Below are the code and all the weights of a small trained network. Each question names an input and a target symbol and asks about switching units off, where a switched-off unit gives its printed mean instead of its output.

import numpy as np


def w(rows, s, z=0):
    codes = np.array(rows[::2]) - 128.0
    scale = np.full(codes.shape[1], s)
    scale[-1] = z or s
    return codes * scale


def f(y):
    return y / 2 * (1 + np.tanh(0.7978845608 * (y + 0.044715 * y**3)))


def softmax(a):
    e = np.exp(a - a.max(-1, keepdims=True))
    return e / e.sum(-1, keepdims=True)


def log_softmax(a):
    a = a - a.max(-1, keepdims=True)
    return a - np.log(np.exp(a).sum(-1, keepdims=True))


def net(x, mask):
    ids = ['αβδεηθλμστφψω'.index(c) for c in x.split()]
    T = len(ids)
    res = E[ids] + P[:T]
    q, k, v = (res @ M[0].T for M in (Q, K, V))
    z = softmax(np.where(np.tri(T) > 0, q @ k.T / 4**0.5, -1e9)) @ v
    res = res + np.where(mask[0], z, O[0][:, -1]) @ O[0][:, :-1]
    y = f(res @ A[0][:, :-1].T + A[0][:, -1])
    res = res + np.where(mask[1:17], y, B[0][:, -1]) @ B[0][:, :-1]
    return log_softmax(res[-1] @ U[:, :-1].T + U[:, -1])


Q, K, V, O, A, B = {}, {}, {}, {}, {}, {}
E = w([
[92,100,162],'α',
[158,161,106],'β',
[109,205,219],'δ',
[152,166,58],'ε',
[108,95,18],'η',
[171,127,195],'θ',
[72,102,149],'λ',
[64,246,172],'μ',
[121,76,189],'σ',
[75,114,144],'τ',
[107,23,190],'φ',
[103,93,176],'ψ',
[71,46,164],'ω',
],0.014)
P = w([
[11,144,116],'0',
[152,119,151],'1',
[153,119,151],'2',
[152,120,151],'3',
[156,121,150],'4',
[152,122,150],'5',
[152,121,149],'6',
[150,120,151],'7',
[145,118,148],'8',
[142,116,144],'9',
[135,116,147],'10',
[132,116,148],'11',
],0.012)
Q[0] = w([
[53,70,230],'head 0',
[46,54,142],'head 0',
[233,251,107],'head 0',
[171,59,147],'head 0',
],0.011)
K[0] = w([
[7,168,145],'head 0',
[1,147,35],'head 0',
[249,141,171],'head 0',
[89,76,153],'head 0',
],0.014)
V[0] = w([
[67,184,126],'head 0',
[109,253,44],'head 0',
[147,168,206],'head 0',
[189,176,85],'head 0',
],0.013)
O[0] = w([
[198,87,134,250],'head 0',
[250,175,174,143],'head 0',
[79,87,193,144],'head 0',
[127,202,156,3],'head 0',
],0.012,0.0066)
A[0] = w([
[180,187,91,220],'neuron 0',
[176,70,55,70],'neuron 1',
[95,106,40,16],'neuron 2',
[54,155,96,164],'neuron 3',
[78,172,220,172],'neuron 4',
[120,76,201,185],'neuron 5',
[165,206,205,204],'neuron 6',
[168,86,67,94],'neuron 7',
[91,91,140,118],'neuron 8',
[181,171,113,237],'neuron 9',
[87,90,161,115],'neuron 10',
[53,145,74,192],'neuron 11',
[117,179,78,254],'neuron 12',
[74,152,81,235],'neuron 13',
[73,254,242,169],'neuron 14',
[106,102,65,45],'neuron 15',
],0.0094,0.0051)
B[0] = w([
[51,142,124,186],'neuron 0',
[198,209,27,205],'neuron 1',
[129,220,98,162],'neuron 2',
[226,164,170,168],'neuron 3',
[240,89,112,165],'neuron 4',
[60,89,164,255],'neuron 5',
[35,170,131,224],'neuron 6',
[182,179,35,185],'neuron 7',
[81,152,81,184],'neuron 8',
[68,212,140,198],'neuron 9',
[55,153,100,189],'neuron 10',
[167,176,143,186],'neuron 11',
[155,73,222,147],'neuron 12',
[172,200,191,174],'neuron 13',
[254,86,91,179],'neuron 14',
[135,211,78,156],'neuron 15',
],0.0063,0.0095)
U = w([
[131,101,114,153],'α',
[93,159,194,255],'β',
[142,74,221,152],'δ',
[81,225,197,182],'ε',
[188,198,91,38],'η',
[2,108,214,126],'θ',
[173,107,96,119],'λ',
[221,152,203,46],'μ',
[35,121,130,150],'σ',
[183,113,111,116],'τ',
[43,183,97,70],'φ',
[84,102,117,158],'ψ',
[113,144,74,66],'ω',
],0.0078,0.0044)

Each question gives the input, a string of symbols that net reads in full, and the target symbol t.
The units are the heads (4 rows each of Q, K, V and O) and the neurons (one row each of A and B). Each row of codes is followed by its name. A weight is (code - 128) times the scale printed after its matrix; where a second scale follows, it is the last column's (O, A, B and U).
mask holds one flag per unit, heads first, then neurons. A switched-off unit (its flag False) gives its mean, the last column of its rows in O or B, instead of its output. The means were averaged over made-up inputs and are rounded, as every weight is.
A unit's drop is (log p(t) with every unit on - log p(t) with that unit switched off) / (log p(t) with every unit on - log p(t) with every unit switched off).
The circuit of an input: a set's keep is (log p(t) with only the set's units on - log p(t) with every unit switched off) / (log p(t) with every unit on - log p(t) with every unit switched off). Starting from the 12 units with the biggest drops (on a tie, the unit counted first), units are removed one at a time, each time the one whose removal leaves the highest keep (on an exact tie, the one counted first), for as long as the keep stays at least 0.8.
circuit, biggest first: the units of the circuit, biggest drop first
most important unit: the unit with the biggest drop
top k neurons: the k neurons with the biggest drops, biggest first
drop when u is switched off: that unit's drop, to one decimal
input ε λ θ θ, target θ: circuit, biggest first : (head 0)
input ε ε ψ λ, target ε: top 2 neurons : (neuron 6; neuron 9)
input ε β α φ α φ ω, target ε: circuit, biggest first : (head 0; neuron 6; neuron 9; neuron 0)
input φ ε λ λ η η β α α, target φ: circuit, biggest first : (head 0; neuron 2; neuron 15)
input φ λ λ δ ε ε, target ε: circuit, biggest first : (head 0; neuron 9)
input θ ψ τ τ σ τ τ α α θ ω ψ, target θ: circuit, biggest first : (head 0; neuron 1)
input θ θ α ω φ, target θ: circuit, biggest first : (head 0; neuron 5)
input δ θ α, target δ: circuit, biggest first : (head 0; neuron 5)
input η δ θ ε τ σ τ α μ, target μ: top 3 neurons : (neuron 14; neuron 4; neuron 3)
input η ψ σ λ ω ε φ, target η: circuit, biggest first : (head 0; neuron 1)
input ε β ψ α σ ψ ψ, target ε: top 3 neurons : (neuron 6; neuron 9; neuron 0)
input θ η ψ α, target θ: top 3 neurons : (neuron 1; neuron 14; neuron 7)
input θ ε ε σ, target θ: drop when head 0 is switched off : 0.5
input β β ψ, target ε: drop when neuron 6 is switched off : 0.4
input μ φ β β ω ω β μ λ, target μ: drop when head 0 is switched off : 1.3
input θ ε φ λ β δ, target δ: most important unit : neuron 14
